Below are the code and all the weights of a small trained network. Each question names an input and a class and asks about switching units off, where a switched-off unit gives its printed mean instead of its output.

import numpy as np


def w(rows, s, z=0):
    codes = np.array(rows[::2]) - 128.0
    scale = np.full(codes.shape[1], s)
    scale[-1] = z or s
    return codes * scale


def norm(h):
    return h / np.sqrt((h * h).mean(-1, keepdims=True) + 1e-5)


def f(y):
    return np.maximum(y, 0)


def log_softmax(a):
    a = a - a.max(-1, keepdims=True)
    return a - np.log(np.exp(a).sum(-1, keepdims=True))


def net(x, mask):
    res = np.array(x, float).reshape(1, 5) / 4 @ E
    u = 0
    for l in range(2):
        y = f(norm(res) @ A[l][:, :-1].T + A[l][:, -1])
        res = res + np.where(mask[u : u + 9], y, B[l][:, -1]) @ B[l][:, :-1]
        u += 9
    return log_softmax(norm(res)[-1] @ U[:, :-1].T + U[:, -1])


A, B = {}, {}
E = w([
[159,146,88,60,173,100],'x0',
[119,147,222,101,59,162],'x1',
[78,105,185,61,177,129],'x2',
[121,110,183,181,163,169],'x3',
[254,183,144,129,135,170],'x4',
],0.0075)
A[0] = w([
[146,157,109,89,158,161,140],'0.n1',
[94,99,126,71,128,72,59],'0.n2',
[62,101,124,59,149,104,128],'0.n3',
[171,183,132,148,220,144,107],'0.n4',
[180,152,161,87,158,157,36],'0.n5',
[125,173,142,69,65,124,4],'0.n6',
[120,112,166,157,43,155,46],'0.n7',
[77,155,164,94,248,123,37],'0.n8',
[124,89,66,191,173,101,58],'0.n9',
],0.011,0.0033)
B[0] = w([
[164,147,166,86,110,103,186],'0.n1',
[113,122,126,37,140,181,207],'0.n2',
[136,152,39,86,76,195,253],'0.n3',
[151,63,85,81,231,245,216],'0.n4',
[189,113,99,161,170,134,188],'0.n5',
[197,220,136,169,143,3,168],'0.n6',
[60,222,157,119,183,187,199],'0.n7',
[68,116,165,29,51,157,228],'0.n8',
[30,199,55,228,133,71,222],'0.n9',
],0.0072,0.0058)
A[1] = w([
[153,145,53,205,164,25,111],'1.n1',
[181,173,85,154,15,150,158],'1.n2',
[195,120,220,94,87,189,94],'1.n3',
[129,135,221,206,122,195,71],'1.n4',
[107,124,199,204,137,186,4],'1.n5',
[221,116,196,81,213,147,56],'1.n6',
[75,117,73,162,2,51,88],'1.n7',
[26,122,210,201,120,196,101],'1.n8',
[139,152,35,162,158,197,115],'1.n9',
],0.0088,0.0034)
B[1] = w([
[84,91,175,132,39,107,225],'1.n1',
[47,146,166,39,119,139,205],'1.n2',
[111,152,96,195,193,84,212],'1.n3',
[96,11,220,204,193,219,198],'1.n4',
[101,62,223,223,2,171,176],'1.n5',
[230,123,72,175,171,87,222],'1.n6',
[242,187,122,138,165,84,224],'1.n7',
[125,215,144,113,226,188,246],'1.n8',
[86,155,131,137,149,89,253],'1.n9',
],0.0095,0.0052)
U = w([
[90,38,128,22,36,184,59],'0',
[80,201,80,54,145,154,220],'1',
[76,143,38,246,103,48,89],'2',
[243,116,82,157,206,133,184],'3',
[122,107,248,245,146,196,126],'4',
[157,31,134,154,71,112,2],'5',
[192,190,158,110,68,29,114],'6',
],0.015,0.0072)

Each question gives the input, the list of numbers given to net, and the class t.
The units are the neurons (one row each of A and B). Each row of codes is followed by its name. A weight is (code - 128) times the scale printed after its matrix; where a second scale follows, it is the last column's (A, B and U).
mask holds one flag per neuron, layer by layer. A switched-off neuron (its flag False) gives its mean, the last column of its row in B, instead of its output. The means were averaged over made-up inputs and are rounded, as every weight is.
A unit's drop is (log p(t) with every unit on - log p(t) with that unit switched off) / (log p(t) with every unit on - log p(t) with every unit switched off).
The circuit of an input: a set's keep is (log p(t) with only the set's units on - log p(t) with every unit switched off) / (log p(t) with every unit on - log p(t) with every unit switched off). Starting from the 12 units with the biggest drops (on a tie, the unit counted first), units are removed one at a time, each time the one whose removal leaves the highest keep (on an exact tie, the one counted first), for as long as the keep stays at least 0.8.
circuit, biggest first: the units of the circuit, biggest drop first
top k neurons: the k neurons with the biggest drops, biggest first
top k neurons in layer l: the k neurons of layer l with the biggest drops, biggest first
drop of u: that unit's drop, to one decimal
input [-1,6,1,-7,2], class 6: circuit, biggest first	(0.n6)
input [-4,0,-3,-7,5], class 6: circuit, biggest first	(0.n4 1.n8)
input [-2,4,-4,-2,-3], class 4: top 2 neurons	(0.n7 0.n3)
input [0,4,2,1,3], class 3: circuit, biggest first	(1.n6 0.n5)
input [3,-1,-8,-3,5], class 1: top 2 neurons	(1.n2 1.n7)
input [-7,-2,-6,-8,4], class 6: top 2 neurons	(0.n4 1.n7)
input [1,2,-2,-4,-2], class 6: top 2 neurons	(0.n6 0.n4)
input [-2,-4,-1,-8,-1], class 6: circuit, biggest first	(1.n7 0.n4)
input [-1,-8,-8,4,5], class 2: circuit, biggest first	(0.n9 1.n1)
input [6,5,4,-8,3], class 6: top 2 neurons	(0.n6 0.n4)
input [-7,-3,8,4,-6], class 1: top 2 neurons in layer 0	(0.n3 0.n4)
input [5,5,6,3,2], class 3: top 2 neurons	(1.n6 0.n5)
input [1,-4,-4,-7,-2], class 6: top 2 neurons	(1.n7 0.n4)
input [1,1,4,0,-2], class 0: top neuron in layer 1	(1.n8)
input [8,3,-7,-6,3], class 6: top 2 neurons	(0.n3 0.n6)
input [5,5,1,-6,0], class 6: top 2 neurons	(0.n6 1.n8)
input [-5,-5,7,-7,0], class 0: top 2 neurons in layer 0	(0.n2 0.n8)
input [-8,-1,-4,-5,5], class 4: top 2 neurons	(0.n3 1.n4)
input [-4,4,3,1,-8], class 1: top 2 neurons	(0.n3 1.n8)
input [7,0,8,-8,5], class 3: top 2 neurons in layer 1	(1.n6 1.n2)
input [-3,-8,2,-1,4], class 2: circuit, biggest first	(0.n9)
input [-2,6,0,-4,6], class 3: top 2 neurons in layer 1	(1.n6 1.n1)
input [4,-1,-4,-6,0], class 6: top 2 neurons in layer 0	(0.n4 0.n3)
input [5,1,3,0,-3], class 0: drop of 0.n4	0.0
input [4,-2,4,6,-2], class 0: drop of 0.n8	0.4
input [0,7,4,-2,5], class 3: drop of 0.n9	0.1
input [7,7,3,8,1], class 3: top neuron	(1.n6)
input [3,-5,-8,8,3], class 2: drop of 0.n9	0.7
